cols: Q R H C X F S G
Lalis: [  7  49 -13 -55  -9  10  15  32]
dide: [ 27  28  -7   8 -30 -17   7  33]
ruze: [-36 -51  19   9 -30 -44 -20  87]
common Lalis dide:  : [7]
tail: [  9 -30] : [-44 -20  87]

cols: P W E U B Y N Z
gub: [ -5 -12   0   0 -23  44 -95   3]
tele: [  2 -34  -6  -5 -34  22  -1 -17]
lepim: [ 44 -35   2   1 -23  44 -96 -12]
tail: [-23  44 -95] : [3]
common lepim tele:  : [2]
tail: [  2 -34] : [ -6  -5 -34  22  -1 -17]
common tele lepim:  : [2]
down: [22 44] : Y
tail: [  0 -23  44] : [-95   3]

cols: rudu fak beniv maba dosef nusil vidif valu Ful Tep
Pibo: [-69  94  15 -29  17   7 -38 -46   2  18]
Piri: [ 71  70 -24   2  37  10  12 -12  44  57]
fusa: [-57 -45   8 -25  -2   7 -37 -27 -16  33]
sof: [-56 -45   8 -25  94   7 -37   9 -16  33]
lipub: [ 37 -15 -16  63   5  -4  25 -32 -19  -6]
zego: [ 56  63  -4  34  12   3 -22  -9   6  28]
nid: [  1  47 -13 -21   9  -3 -36  15  15  -3]
tail: [ 94  15 -29] : [ 17   7 -38 -46   2  18]
common Piri Pibo:  : [2]
down: [7 7] : nusil
down: [-29   2 -25 -25  63] : maba
tail: [-56 -45   8] : [-25  94   7 -37   9 -16  33]

cols: T V M D J
tose: [  6   6 -12  14   6]
feduf: [ 2  9 -4  4  8]
kun: [  8 -26  12 -11 -27]
sofir: [ 26  66 -83  94  70]
fafel: [-2 12  9 -7 11]
common fafel feduf:  : [9]
down: [-26  66  12] : V

cols: koni gobe fek nelu Rari
ritim: [ 52  -9   5 -20 -44]
sifos: [-91  16  -9  35  77]
gar: [-52   9  -5  20  16]
common ritim sifos:  : [-9]
common sifos gar:  : [16]
down: [35 20] : nelu
tail: [-52   9] : [-5 20 16]
down: [ 52 -91] : koni
down: [-9 16] : gobe

cols: nutu Gutep tik Zizaz Lize Mon lizin vuzod mota
dif: [ 1  2 -1 -1 -8 22 -4  0 87]
Nuteg: [-15  -8  -3  -5   8 -23  10   0 -64]
Banas: [30  5 11 -2 -4 21 -4  0 40]
tufom: [ 21  -8   9  -5  13 -23  10   0 -92]
[ 1  2 -1 -1 -8 22 -4  0 87] : dif
common Nuteg Banas:  : [0]

cols: sul Mafo Kebek tuvem geni feg Tifip vopa naze
Sadis: [-1 -1  2  3  1 12  3 24 11]
reki: [-3 -7 -9 -4 -4 -5 -5 -5 -4]
nefas: [ 5 10 13  2 11 10 15 13 21]
sebob: [-14  26  43 -25   2 -14  17 -32   9]
Ver: [ -6  50  73   1  -4  -7   3 -44 -37]
sov: [ 23 -12 -31   9  23   4  17  10  34]
gab: [22 -5 -7 -1 -4 -4 -7 -6 -9]
bedob: [-14 -15 -16 -14 -15 -15 -16 -15 -16]
Nik: [ 23 -11 -29  10  22  23  16  10  32]
vuz: [ 1 15 -7  0  5  8  9  6  6]
Meso: [ 2  7 10  1  4  5  6  5  7]
bogo: [-2 -5 -7 -1 -4 -4 -7 -6  0]
common sebob bedob:  : [-14]
down: [ -4  21   9 -37  34  -9 -16] : naze
tail: [23  4 17] : [10 34]
tail: [17 10] : [34]
common Nik gab:  : [22]

cols: Fos fulam beb vas
kif: [ 13 -79  32   0]
sur: [ 15 -80 -34   0]
dilib: [ 15 -78 -34 -29]
tepit: [ 15 -79  33  66]
tail: [-79  32] : [0]
down: [-29  66] : vas
tail: [ 15 -79] : [33 66]
down: [ 32 -34 -34] : beb
down: [-34 -34] : beb
tail: [-78 -34] : [-29]

cols: pili mesu gur Lik
susat: [ 2 60 18 17]
Pom: [ 2  6  2 -4]
tivog: [ 1  4 -7 17]
nali: [-23 -29 -75 -12]
Vob: [-56 -13  22 -30]
kota: [-9  4 -8 -6]
luzos: [ 1  7 -8 24]
goka: [ 10 -15   9  25]
pegov: [68 81 59 25]
Zomif: [-40  -6 -38  14]
fopu: [-25 -31  -4 -59]
Duv: [69 35 24  0]
tail: [-23 -29] : [-75 -12]
common Duv luzos:  : [24]
tail: [ 4 -8] : [-6]

cols: kuduv Mil nakud lige Poper
Vobu: [ 54  96  86 -42  88]
ralaf: [-1 34 -1  7 34]
mosam: [ 9 34 -1  6 34]
tomi: [-1 34 -1  5 34]
tail: [-1 34 -1  7] : [34]
tail: [96 86] : [-42  88]
down: [6 5] : lige
down: [96 34] : Mil

cols: dotat kila bub fenud Safog
leges: [ 1  3  2  0 -2]
ner: [35  9 27 17 51]
bofo: [  2   5  -1   0 -10]
kov: [ 2  2  0  1 -2]
gemek: [11 -3 -4 -3 23]
zet: [ -3  26 -20 -11 -87]
keku: [ 0 -1  4 -3  3]
mozuf: [-2 -2 -4 -3 -6]
mun: [-4 -4 -4 -4 -5]
vek: [4 5 6 7 8]
dimu: [-46  15 -32  90  23]
pegu: [ 3  2 -3 -3 -1]
tail: [-2 -4 -3] : [-6]
tail: [-2 -4] : [-3 -6]

cols: Nozef zeguf bori nis Kul gusen zale suv darag kugub
lafo: [ 0  1  1  3 -5  0  0  0 -1  0]
roli: [ -4  40  50 -27   7   0 -46 -18  75  -7]
Kob: [ 0  2 -7 -5  8 -4 -5 -1 40 -1]
vamo: [ -4  40  50 -27   1  25  38 -60  -9  15]
lave: [-29   5  26   7 -25 -19 -14 -14 -50  -2]
down: [-5  7  8] : Kul
down: [-1 75] : darag
tail: [ 8 -4] : [-5 -1 40 -1]
common vamo lafo:  : [1]
common roli lave:  : [7]
down: [ 1 40  2] : zeguf

